Below is a small trained network, with its code and all its weights. Each question gives an input and a target symbol and asks what happens when units are switched off, that is, made to give their printed mean instead of their output.

import numpy as np


def w(rows, s, z=0):
    codes = np.array(rows[::2]) - 128.0
    scale = np.full(codes.shape[1], s)
    scale[-1] = z or s
    return codes * scale


def f(y):
    return np.maximum(y, 0)


def softmax(a):
    e = np.exp(a - a.max(-1, keepdims=True))
    return e / e.sum(-1, keepdims=True)


def log_softmax(a):
    a = a - a.max(-1, keepdims=True)
    return a - np.log(np.exp(a).sum(-1, keepdims=True))


def net(x, mask):
    ids = ['αβεηθλμπτψ'.index(c) for c in x.split()]
    T = len(ids)
    res = E[ids] + P[:T]
    r = res
    for j in range(2):
        rows = slice(2 * j, 2 * j + 2)
        q, k, v = (r @ M[0][rows].T for M in (Q, K, V))
        z = softmax(np.where(np.tri(T) > 0, q @ k.T / 2**0.5, -1e9)) @ v
        o = O[0][rows]
        res = res + np.where(mask[j], z, o[:, -1]) @ o[:, :-1]
    y = f(res @ A[0][:, :-1].T + A[0][:, -1])
    res = res + np.where(mask[2:26], y, B[0][:, -1]) @ B[0][:, :-1]
    return log_softmax(res[-1] @ U[:, :-1].T + U[:, -1])


Q, K, V, O, A, B = {}, {}, {}, {}, {}, {}
E = w([
[52,74,76,88],'α',
[164,167,226,117],'β',
[173,106,152,63],'ε',
[211,53,93,38],'η',
[18,126,152,137],'θ',
[62,131,30,160],'λ',
[170,248,130,27],'μ',
[164,119,220,129],'π',
[113,163,155,124],'τ',
[90,87,133,173],'ψ',
],0.018)
P = w([
[197,172,136,187],'0',
[203,170,142,191],'1',
[17,108,251,149],'2',
[176,126,87,152],'3',
[206,171,144,186],'4',
[9,107,243,127],'5',
[158,96,67,133],'6',
[211,169,137,190],'7',
[2,110,242,120],'8',
[143,84,61,127],'9',
[211,166,142,199],'10',
[7,111,243,119],'11',
],0.006)
Q[0] = w([
[7,72,232,66],'h1',
[107,195,98,30],'h1',
[237,130,80,215],'h2',
[172,197,156,141],'h2',
],0.017)
K[0] = w([
[168,163,179,3],'h1',
[29,149,86,79],'h1',
[166,41,149,203],'h2',
[143,155,169,167],'h2',
],0.019)
V[0] = w([
[106,186,86,132],'h1',
[102,162,114,135],'h1',
[126,253,99,35],'h2',
[146,114,78,168],'h2',
],0.0046)
O[0] = w([
[87,143,109,63,133],'h1',
[94,131,118,82,128],'h1',
[45,130,88,2,254],'h2',
[145,111,115,151,58],'h2',
],0.0071,0.0021)
A[0] = w([
[166,195,77,106,73],'n1',
[117,221,65,183,47],'n2',
[55,42,148,195,150],'n3',
[132,84,79,136,2],'n4',
[66,208,104,123,82],'n5',
[70,162,181,119,72],'n6',
[134,87,229,127,68],'n7',
[128,225,43,157,119],'n8',
[136,193,144,163,130],'n9',
[114,160,152,130,96],'n10',
[99,50,150,80,101],'n11',
[96,32,207,143,93],'n12',
[158,99,8,121,134],'n13',
[64,25,124,192,48],'n14',
[180,116,97,129,97],'n15',
[129,145,59,210,88],'n16',
[193,200,96,127,196],'n17',
[96,58,71,122,88],'n18',
[105,159,141,118,156],'n19',
[126,144,97,113,148],'n20',
[222,150,48,106,169],'n21',
[203,80,116,129,88],'n22',
[74,146,119,119,162],'n23',
[180,98,199,89,159],'n24',
],0.013,0.0071)
B[0] = w([
[94,46,108,132,157],'n1',
[186,63,80,109,157],'n2',
[58,63,206,195,211],'n3',
[119,202,144,204,133],'n4',
[162,172,78,225,206],'n5',
[158,164,211,86,195],'n6',
[124,65,40,214,191],'n7',
[195,167,156,64,188],'n8',
[98,149,99,69,173],'n9',
[111,89,125,117,154],'n10',
[194,98,122,190,201],'n11',
[176,177,129,46,195],'n12',
[183,50,213,190,200],'n13',
[204,169,3,90,176],'n14',
[92,87,109,122,150],'n15',
[45,137,79,128,164],'n16',
[182,84,197,177,217],'n17',
[88,206,145,56,180],'n18',
[99,120,99,109,194],'n19',
[121,138,131,162,168],'n20',
[48,192,64,74,211],'n21',
[169,107,111,24,174],'n22',
[109,81,142,62,216],'n23',
[81,195,140,173,254],'n24',
],0.024,0.0074)
U = w([
[108,77,191,140,72],'α',
[83,159,174,176,66],'β',
[55,230,108,101,158],'ε',
[87,120,129,53,101],'η',
[8,144,207,107,24],'θ',
[173,88,101,125,186],'λ',
[178,197,57,77,4],'μ',
[178,190,79,160,88],'π',
[180,195,202,105,223],'τ',
[49,111,95,131,171],'ψ',
],0.011,0.0043)

Each question gives the input, a string of symbols that net reads in full, and the target symbol t.
The units are the heads (2 rows each of Q, K, V and O) and the neurons (one row each of A and B). Each row of codes is followed by its name. A weight is (code - 128) times the scale printed after its matrix; where a second scale follows, it is the last column's (O, A, B and U).
mask holds one flag per unit, heads first, then neurons. A switched-off unit (its flag False) gives its mean, the last column of its rows in O or B, instead of its output. The means were averaged over made-up inputs and are rounded, as every weight is.
A unit's drop is (log p(t) with every unit on - log p(t) with that unit switched off) / (log p(t) with every unit on - log p(t) with every unit switched off).
The circuit of an input: a set's keep is (log p(t) with only the set's units on - log p(t) with every unit switched off) / (log p(t) with every unit on - log p(t) with every unit switched off). Starting from the 12 units with the biggest drops (on a tie, the unit counted first), units are removed one at a time, each time the one whose removal leaves the highest keep (on an exact tie, the one counted first), for as long as the keep stays at least 0.8.
units of the circuit, in order: the units of the circuit, biggest drop first
most important unit: the unit with the biggest drop
top k neurons: the k neurons with the biggest drops, biggest first
heads that matter: for each layer, one digit per head in row order, 1 if its drop is at least 0.15 and else 0, layers parted by /
drop of u: that unit's drop, to one decimal
input α π θ θ θ π λ λ ψ β, target β: units of the circuit, in order	[n24 n14 n7]
input λ θ η μ μ, target μ: top 3 neurons	[n21 n5 n8]
input ψ η η ψ μ θ θ λ λ, target τ: most important unit	h2
input μ θ τ λ τ β η μ, target μ: top 4 neurons	[n21 n8 n5 n3]
input λ θ τ ψ, target ψ: heads that matter	01
input ψ τ τ λ τ τ π, target π: units of the circuit, in order	[n7 n23]
input λ λ π, target β: top 4 neurons	[n7 n24 n3 n21]
input π ε ψ τ λ ε ε, target ε: top 3 neurons	[n21 n24 n3]
input π ε λ ψ λ π μ τ β λ α, target α: top 2 neurons	[n13 n11]
input ε ψ τ ε α θ, target α: units of the circuit, in order	[n21 n24]
input τ ε ε τ η π, target β: top 2 neurons	[n7 n24]
input τ β ε η, target η: units of the circuit, in order	[n21 n22 n13]
input ψ λ η η η μ ε ε η, target τ: top 4 neurons	[n11 n18 n13 n7]
input ε θ τ α, target α: top 3 neurons	[n13 n3 n24]
input λ λ τ, target θ: top 3 neurons	[n14 n6 n11]
input η η η ψ, target ψ: units of the circuit, in order	[n3 n14 n17]
input λ τ μ τ ε λ β, target β: top 2 neurons	[n21 n24]
input λ ε η τ α α τ μ τ ε μ ψ, target τ: top 2 neurons	[n3 n11]
input λ τ μ θ τ θ ε α α, target τ: top 4 neurons	[n11 n18 n6 n3]
input θ π π ε τ τ ε τ β τ τ β, target ε: most important unit	n24
input τ ε α τ λ, target λ: drop of n8	0.5
input ψ ε ε ε ε β τ τ α, target η: drop of n14	3.6
input ε ψ μ π, target π: drop of n6	0.1
